Here is a tiny trained network, its code and every weight. The questions are about switching its units off for an input and a class, where a switched-off unit gives its printed mean instead of its output.

import numpy as np


def w(rows, s, z=0):
    codes = np.array(rows[::2]) - 128.0
    scale = np.full(codes.shape[1], s)
    scale[-1] = z or s
    return codes * scale


def f(y):
    return np.maximum(y, 0)


def log_softmax(a):
    a = a - a.max(-1, keepdims=True)
    return a - np.log(np.exp(a).sum(-1, keepdims=True))


def net(x, mask):
    res = np.array(x, float).reshape(1, 4) / 4 @ E
    y = f(res @ A[0][:, :-1].T + A[0][:, -1])
    res = res + np.where(mask, y, B[0][:, -1]) @ B[0][:, :-1]
    return log_softmax(res[-1] @ U[:, :-1].T + U[:, -1])


A, B = {}, {}
E = w([
[106,12,140,31,103,96,150,119,68,206],'x0',
[112,99,165,153,73,150,160,79,222,63],'x1',
[106,122,85,201,84,66,135,111,194,150],'x2',
[109,69,233,108,245,219,134,152,202,103],'x3',
],0.011)
A[0] = w([
[88,221,123,179,175,197,72,211,108,136,136],'n1',
[195,244,134,140,79,203,107,13,107,73,100],'n2',
[174,176,81,213,6,1,74,94,144,146,142],'n3',
[161,90,128,17,158,142,104,180,57,234,254],'n4',
[150,169,80,145,247,134,86,219,133,99,89],'n5',
[129,89,94,65,113,32,116,176,49,238,120],'n6',
[182,157,173,139,226,146,118,228,117,104,140],'n7',
],0.0078,0.0069)
B[0] = w([
[164,167,91,77,183,123,156,169,161,155,198],'n1',
[126,100,102,86,129,10,195,104,146,135,195],'n2',
[60,154,147,109,57,116,102,158,124,93,252],'n3',
[142,86,159,113,194,141,121,85,145,121,251],'n4',
[186,154,142,121,118,116,117,181,116,144,185],'n5',
[70,68,112,131,124,61,165,60,193,94,215],'n6',
[145,150,117,86,143,165,115,173,159,156,206],'n7',
],0.013,0.015)
U = w([
[87,214,46,116,19,47,130,146,42,136,153],'0',
[111,135,236,97,102,169,131,209,186,34,95],'1',
[201,119,104,161,127,135,62,134,65,127,16],'2',
[134,64,221,96,215,221,120,91,100,158,111],'3',
[158,124,156,180,131,125,133,174,48,119,3],'4',
[74,63,135,131,128,41,178,47,192,103,247],'5',
[225,173,109,102,255,86,146,193,145,173,140],'6',
],0.0088,0.0049)

Each question gives the input, the list of numbers given to net, and the class t.
The units are the neurons (one row each of A and B). Each row of codes is followed by its name. A weight is (code - 128) times the scale printed after its matrix; where a second scale follows, it is the last column's (A, B and U).
mask holds one flag per neuron, in row order. A switched-off neuron (its flag False) gives its mean, the last column of its row in B, instead of its output. The means were averaged over made-up inputs and are rounded, as every weight is.
A unit's drop is (log p(t) with every unit on - log p(t) with that unit switched off) / (log p(t) with every unit on - log p(t) with every unit switched off).
The circuit of an input: a set's keep is (log p(t) with only the set's units on - log p(t) with every unit switched off) / (log p(t) with every unit on - log p(t) with every unit switched off). Starting from all 7 units, units are removed one at a time, each time the one whose removal leaves the highest keep (on an exact tie, the one counted first), for as long as the keep stays at least 0.8.
units of the circuit, in order: the units of the circuit, biggest drop first
most important unit: the unit with the biggest drop
k most important neurons: the k neurons with the biggest drops, biggest first
drop when u is switched off: that unit's drop, to one decimal
input [-6,8,-7,0], class 5: 2 most important neurons	(n2; n5)
input [5,0,5,5], class 3: most important unit	n2
input [3,8,-2,-4], class 0: 2 most important neurons	(n4; n6)
input [0,1,-6,-2], class 3: units of the circuit, in order	(n6; n3; n1; n5)
input [-1,0,7,8], class 6: 2 most important neurons	(n3; n6)
input [0,7,-1,4], class 1: 2 most important neurons	(n6; n4)
input [-1,5,-6,-7], class 0: 2 most important neurons	(n4; n6)
input [0,0,5,7], class 3: units of the circuit, in order	(n3; n2)
input [8,7,4,8], class 3: units of the circuit, in order	(n6; n3)
input [0,-2,2,4], class 6: 2 most important neurons	(n3; n6)
input [2,4,2,-4], class 0: 2 most important neurons	(n4; n3)
input [6,7,8,-4], class 0: 2 most important neurons	(n3; n4)
input [0,3,1,-7], class 0: 2 most important neurons	(n3; n4)
input [4,-7,-6,-4], class 5: units of the circuit, in order	(n6)
input [4,-8,7,8], class 3: 2 most important neurons	(n4; n2)
input [-2,-6,-1,-4], class 5: 2 most important neurons	(n6; n4)
input [7,5,-1,4], class 3: 2 most important neurons	(n6; n2)
input [-6,-2,5,0], class 0: drop when n3 is switched off	0.4
input [3,-6,-7,-6], class 5: drop when n6 is switched off	1.0
input [-2,3,-8,-2], class 6: most important neuron	(n6)
input [-4,1,8,3], class 1: drop when n6 is switched off	0.6
input [2,-2,1,8], class 3: drop when n1 is switched off	0.2
